(in the rows, 128 means zero)
Each row has two labels, one from each of two sets.
[153 151  89 140 130 107 157  97  62 164 149 132  95 118  85 132  98 154
 129 172  87  90  95] : kile & <36>
[123 108 114 122 100 139 136 126 128 120 136 126 104 167 105 119 121 145
 104 131 125 120  97] : kile & <34>
[144  68 194 192 110  49 153 147 166 149 198 214 165 123 130 175  68 149
 118 252  19 105 137] : seva & <36>
[111 125 150 163  97 133 113 105 121  79 112 102 156 121 119 130 133 115
 101 126 142 148 108] : Mana & <36>
[128 116 161 120 147  82 127 144 139 107 172 145 135 131 143 198  87 111
 139 127  67 111 143] : kile & <48>
[111 129 102 108  81 181 117 115 128 112 131  92 133 132 125  99 161 121
 121  81 124 154 122] : seva & <34>
[ 96 133 132 113 121 130 128 123 130  74 115  69 178 141 153 110 106 124
 143 104 186 150 156] : kile & <36>
[132 121 155 136 123  78 126 134 136  99 151  95 129 120 125 124 101 117
 148 145  89 134 135] : kile & <36>
[127 118 149 124 127 103 128 133 130 135 143 155 117 152 140 168  94 111
 103 159  90  98 100] : kile & <48>
[ 98 140 123 132 138 119 122 123 123 133 153 127 103 145 145 148 110 108
 113 115 133 126 120] : kile & <48>
[100 137  87 131 116 188 109 119  99 112 123 125 115 157 132 116 137 135
  85 109 252 142 112] : kile & <35>
[ 99 108 115 141  91 138 118 117 137  91 104  94 105 136 133 122 137 138
 110 124 154 198 130] : kile & <36>
[128 137 110 112 131 157 130  98 125 111 116  79 130 124 123  97 128 133
 113  77 157 147 104] : kile & <36>
[120 122 148 119 162 124 119 131 128 111 121  73 134 117 121 145 108 133
 133  83 120 134 119] : Mana & <48>
[145 118 134 152 159  98 128 128 124 124 163 172 126 105 122 196  91 124
 121 161  98 115 129] : kile & <48>
[162 133  78 145 131 118 148  98 118 173 152 158  58 161  99 168  91 151
  84 149  84  55  73] : kile & <48>
[112 150  99 138 106 135 147  99 128 113  70  93  98 129 139 119 125 130
  99 124 171 141 108] : kile & <35>
[ 98 106 203 151  83  99  78 136 140  70 102 125 206 138 153 195 121  66
 187  83 149 166 162] : Mana & <48>
[159  97 140 135 115 123 149 107 129 159 141  96 108 114 116 150 112 147
 112 150 115 128 109] : kile & <36>
[ 91 116 134 129  90 111 102 119 151  32 105  83 218 137 135 163 106  96
  98  71 166 194 172] : kile & <36>
[115 127 128 120 152 140 117 100 100 136 120 135 108 118 116 149 119 106
 128 110 132 111 121] : kile & <48>
[127 145 119 145 148 116 138 112 126  96 155 116 148 133 119 126 127 122
 127 120 148 152 123] : kile & <36>
[ 98 119 138 129  94 155  91 128 141 113 128 159 159 139 141 107 145 120
  89 139 159 173 136] : seva & <35>
[119 136  86 134 113 179 129  89 112 123 113 103 129 135 118 102 135 135
  86 124 181 131  93] : seva & <35>
[134 132 114 139 107 162  81 132 123 147  98  93 128 129 116 113 141 127
  86 133 166 210  89] : Mana & <35>
[130 126 114 137 136 120 131 142 138 126 145 147 110 124 106 169 106 125
 105 111  87 103 115] : kile & <48>
[123 115 113 120 118 125 107 122 118 122 155 106 120 120 131 139 126 115
 105  99 135 143 103] : kile & <48>
[122 133 135 142 134  85 134 148 149 113 152 172 133 117 133 178 115 130
 120 157 102  91 133] : kile & <48>
[128 136 105 120 110 124 124 140 118 129 182 158 140 131  97 137  88 127
 160 154  94 144 118] : kile & <36>
[106 131 121 132 143 120 113 111 118 123 116 153 138 144 135 165 102 109
  90 139 141 129 129] : kile & <48>
[ 91 183  95 108  99 172 120  58  80 117  74  70 126 131 119  84 129  98
 133  62 194 173  92] : seva & <36>
[151 100 154 141 117 137 119 137 133 136 104  76 133 109 123 161 146 102
 112  93 119 149 120] : Mana & <46>
[123 142 106 120 124 125 142  95 125 115 128 100 147 125  94 125 110 110
 111 122 134 129  78] : Mana & <36>
[120 102 122 135 117 117 119 153 109 129 156 141 110 133 132 176  93 102
 107 106 113 133 113] : kile & <48>
[134 143 134 148 122 110 129 124 123 128 110 120 136 129 137 178 108  87
  65 158 148 142 114] : Mana & <35>
[158 134 158 157 132 102 174 125 112 162 163 186 104 129 114 159  90 127
  98 192  53 101 107] : Mana & <48>
[121 133 152 133 101 143 117  99 125 132 138 150 118 130 122  99 129 139
 107 154 105 135 100] : seva & <35>
[123 141  79 110 128 110 135 135 127 129 129 111 110 119 126 126 129 135
 127 111 166 127 120] : kile & <35>
[120 155 158 141 121 112 142 124 126 126 130 106 158 109 135 105 108 121
 150 148 152 165 134] : Mana & <36>
[122 136 139 160 127 114 128 129 142  79 141 111 143 148 167 133 101 138
 119 175 147 117 108] : kile & <35>
[133 132 141 124 121 136 124  99 142  96 119  65 131 127 131 133 128 121
 118 121 161 147 124] : Mana & <36>
[119 130  95 126 117 129 129  94 121 132  82 133  97 139 115 103 132 149
  97 143 143 133 100] : kile & <34>
[130 115 168 189 122 108 101 137 154 105 115 113 152 127 139 170 116 109
 125  95 119 143 124] : kile & <48>
[120 118 160 146 102 125 150 103 140 142 108  89 157 135 136 107 146 139
  94 143 181 144 141] : Mana & <35>

Each row has two labels, one from each of two sets.
[147 125 145 196 124 133 145 155 101 122  82 137 102 157 136 160 129 116
  79  99 119 125 130] : ris & (20)
[128 117 127 171 123 125 129 135  89 128  84 125 105 152 146 165 131 132
  88 102 127 123 123] : dinep & (20)
[108 143 144 113 134 116 122 162 105 139 127 128 134 127 133 131 132 111
  68 106 118 132 125] : dinep & (22)
[147 112 131 131 125 155 129 140 109 142 122 120  90 149 135 134 147 141
 139 115  96 129 132] : ris & (20)
[154 107 135 159 117 146 132 139  98 121 121 120 108 162 133 127 139 102
 124  85 125 126 137] : ris & (20)
[121 144 121 128 131 139 125 140  96 158 109 103 137 133 129 136 160 152
  87  52 127 120 109] : ruga & (22)
[116 109 111 157 133 124 120 102 102 121  74  96 101 158 101 127 175 166
 179 102 119 124 121] : dinep & (28)
[153 107 124 124 120 129 127 138 103 121 109 110 113 163 108 134 140 110
 146  99 116 128 154] : ris & (20)
[119 142 134 137 125 134 136 156 101 148  93 119  99 147 101 138 152 149
 100 103 109 110 131] : dinep & (20)
[145 127 104 165 116 150 148 128 121 144 135 108 118 146 114 146 140 143
 131 101 114 112 150] : ruga & (20)
[119 109 167 170 127 156 118 152 107 123 101 142 104 151 143 150 140 113
  68  94 127 143 130] : ris & (20)
[124 106 135 173 122 167 126 133  97 144 100  97  92 166 147 149 150 125
 130  79 103 131 133] : ruga & (20)
[111 125  98 127 126 120 123 118 101 137 109  82 136 134 143 142 132 129
 145  80 129 126 127] : ruga & (28)
[138 123 128  99 128 138 129 121 118 142 140 106 107 149  84 105 173 158
 166 117 120 125 125] : dinep & (28)
[124 132 130  98 135  99 124 142 104 130 102  94 113 158 103 124 148 105
 117  89 117 127 142] : dinep & (22)
[134 106 104 205 126 156 127  92 128 132  91 103 109 148 127 150 139 143
 139 117 126 118 120] : ruga & (20)
[116 100 157 130 121 136 103 138  96 137 109 109 102 166 130 125 171 131
 127 104 110 156 136] : ris & (20)
[128 122 147 123 119 142 121 139 101 145  87 112 115 147 132 126 155 108
  86  83 118 133 120] : ris & (22)
[117 126 118 176 126 126 136 146 107 137  90 110 101 132 151 153 125 133
 111 115 111 123 131] : dinep & (28)
[153 152 134 113 133 122 140 168  99 144 116 133 106 137  96 127 143 109
  93 127 108 114 156] : ris & (22)
[ 83 121 121 140 125 155 127 130 101 167 110 101 112 135 137 128 166 124
 110  79 112 142 115] : ruga & (20)
[116 130 139 172 123 138 127 157 124 143 105 103  95 149 162 152 129 128
  91 112 112 138 141] : ruga & (20)
[130 115  94 157 133 141 132  92 133 111  82 109 107 150 117 128 146 145
 194 124 118 125 127] : ruga & (28)
[143 144  99 158 135  88 138 137 111 124 108 108 126 122 140 149 111 131
 126 136 124 109 129] : ruga & (28)
[104 130 117  98 125 142 121 131  99 151 134 122 153 116 146 125 150 140
 122  64 120 136 117] : ruga & (22)
[101 119 127 172 123 136 126 142 102 140 112  93 100 140 145 158 141 143
 103 106 106 135 145] : dinep & (20)
[143 106 114 155 129 119 129 124 104 119  86 104 108 168 139 149 147 120
 186 105 120 121 136] : ris & (28)
[ 95 128 116 141 119 121 121 131 106 115 105 112 119 148 158 147 128 112
 120  82 128 130 120] : ruga & (20)
[ 87 113 123 197 126 156 121 114 111 119  85  88 108 151 174 150 147 130
 118  98 117 146 120] : ruga & (20)
[127 136 134 137 129 126 131 137 105 123 129 117 113 147 133 140 148 145
 121  79 126 128 133] : dinep & (20)
[127  98 110 135 129 134 115 105  77 140 107  76 107 155 140 125 146 104
 158  89 112 137 146] : dinep & (28)
[ 74 136 147  98 130  89 114 155  80 138 104 104 130 142 131 139 145  93
  74  97 118 139 135] : ruga & (22)
[126 124 125 131 131 134 126 139 100 122 117 114 113 134 133 149 139 147
 120 110 110 132 142] : ruga & (20)
[ 91 133 125 115 127 109 121 129  96 139 102 107 138 144 133 134 142  99
 101  76 125 125 118] : ruga & (22)

Each row has two labels, one from each of two sets.
[127 151 132 130 133 212 131 145 101 140 129  85 113 141 135 138 126 127
 136 161 147 126 131] : belaz & lavur
[118 115 131 119 129 130 126 105  94 146 131  43 143 114 128 131 102 147
 107 121 124 130 130] : pamu & pavoz
[152 120 122 103 143 102 141 121 104 134 152 127  82 127 106 150  99 125
 105  72  88 126  81] : dodep & fom
[136 147 125 127 127 177 144 112 146 139 134  91 124 120 135 127 129 153
 119 167 117 146 125] : pamu & lavur
[126 141 138 127 135 177 139 115 109 124 137 111 129 119 133 134 121 133
 140 150 127 117 131] : belaz & lavur
[ 93 151 144 122 123 141 120 119  99 142 119  87 127 135 127 123 108 131
 105 100 127 103 112] : dodep & pavoz
[140 135 132 129 128 178 140 103 149 149 132 101 107 132 131 136 145 133
 121 145 122 140 130] : pamu & lavur
[172 142 116 131 139 134 155 119 120 128 147 129  88 121 134 140 115 132
 121 140 103 131 115] : dodep & fom
[127 139 126 122 120 163 142 108 130 157 115  73 139 123 129 136 129 149
 119 136 148 126 117] : pamu & pavoz
[ 91  94 139 101 119  80 134 110  54 147 147  43 137 129 125 123 141 147
 119  78  79  72 120] : dodep & miri
[122 131 133 123 124 145 130 106 106 137 137 110 111 127 121 142 118 133
 132  91 113 102 110] : dodep & lavur
[115 145 118 127 127 161 129 141 155 148 122 104 130 142 133 125 133 132
 111 127 151 143 119] : pamu & pavoz
[120 133 138 114 122 122 134 126 101 146 130  59 140 132 128 111 125 143
 109 132 116 106 135] : pamu & pavoz
[160  86 143 128 130 143 151 106  93 157 123 121  96 126 140 179 127 135
 153 114 132 111 132] : belaz & fom
[122 126 129 117 120 165 134 140 108 148 123  93 139 140 134 120 135 130
 137 127 154 120 142] : belaz & pavoz
[149  99 134 138 130 158 128  85  79 131 138 113 120 111 125 167 116 132
 140 142 131 136 161] : belaz & zopad
[104 141 134 124 114 180 131 145 118 109 120  90 140 145 145 118 140 144
 130 148 142 121 143] : belaz & pavoz
[166 131 130 141 129 142 141 124  96 127 142 120 101 121 131 145 121 130
 129 161 113 130 135] : belaz & fom
[119 130 118 117 125 145 154  94 150 159 131  73 113 120 129 144 131 154
 111 108 120 126 104] : pamu & lavur

Each row has two labels, one from each of two sets.
[116 124 130 127 107  95 113 125 153 125 154 124 125 156 115 143 120 151
 146 140 121 129 149] : gul & J
[132 136 120 126 126 121 140 114  92 163 131 128 105 187 117 143 131  92
 122 134 128 127 126] : gul & B
[129 141 124 108 132 112 147 117  97 141 130 130 114 190 127 143 116  83
 121 136 130 123 130] : gul & B
[117 133 123 110  97  94 129 116 144 118 149 124 113 149 116 160  92 152
 138 131 117 127 157] : gul & J
[127 128 130 107  90 129 152 106 128 106 136 119 123 138 108 112 117  83
 133 139 112 125 129] : gul & S
[121 124 130 106  91 119 121 123 134 134 146 124 123 150 127 139 106  95
 129 139 110 131 165] : gul & J
[126 129 126 127  76 131 136  99 135 122 136 112 109 123 111 137 108 122
 128 133 104 126 131] : gul & S
[124 141 117 128 119  94 133 111 117 122 131 128  89 178 114 166 106 149
 116 128 125 120 134] : gul & B
[117 138 131  76 104  93 129 129 150 113 163 132 137 132 132 140 104 128
 154 135 116 131 169] : gul & J
[111 123 134 117  90  99 115 114 155 118 164 118 118 128 121 135 129 154
 152 140 108 133 182] : gul & J
[120 108 125 139 115  84 143  91  95 122 147 133  92 189 103 131 141  73
 144 128 121 122 131] : gul & C
[125 141 123  94 106  98 143 118 124 121 137 129 118 161 122 150 103 130
 126 130 116 125 155] : gul & J
[126 159 120 135 108 101 122 113 102 135 118 123 109 166 139 145 152 119
  99 144 120 119 157] : gul & B

Each row has two labels, one from each of two sets.
[135 135 113 114 115 188 113  97 127 137 127 116 140 123 144 194 134 113
 140 126  81 182 166] : dubu & (8)
[133 140 132 144  32 159 122  84 132 148 135 102 156  64 161 206 156 133
  86 119 112 173 184] : dubu & (12)
[119  96 120  95 143 157 117 118 138 139 157 122  98 175 138 193 118 130
 152 201  99 142 167] : funuk & (11)
[120 160 115 129 209 140 124  93 107 128 152  94 140 130 143 154 117 137
 136 160 109 210  60] : mima & (12)
[150 146 133 123 121 175 125  57 133 139 151 138 116 127 143 158 141 125
 131 140  65 210 131] : dubu & (11)
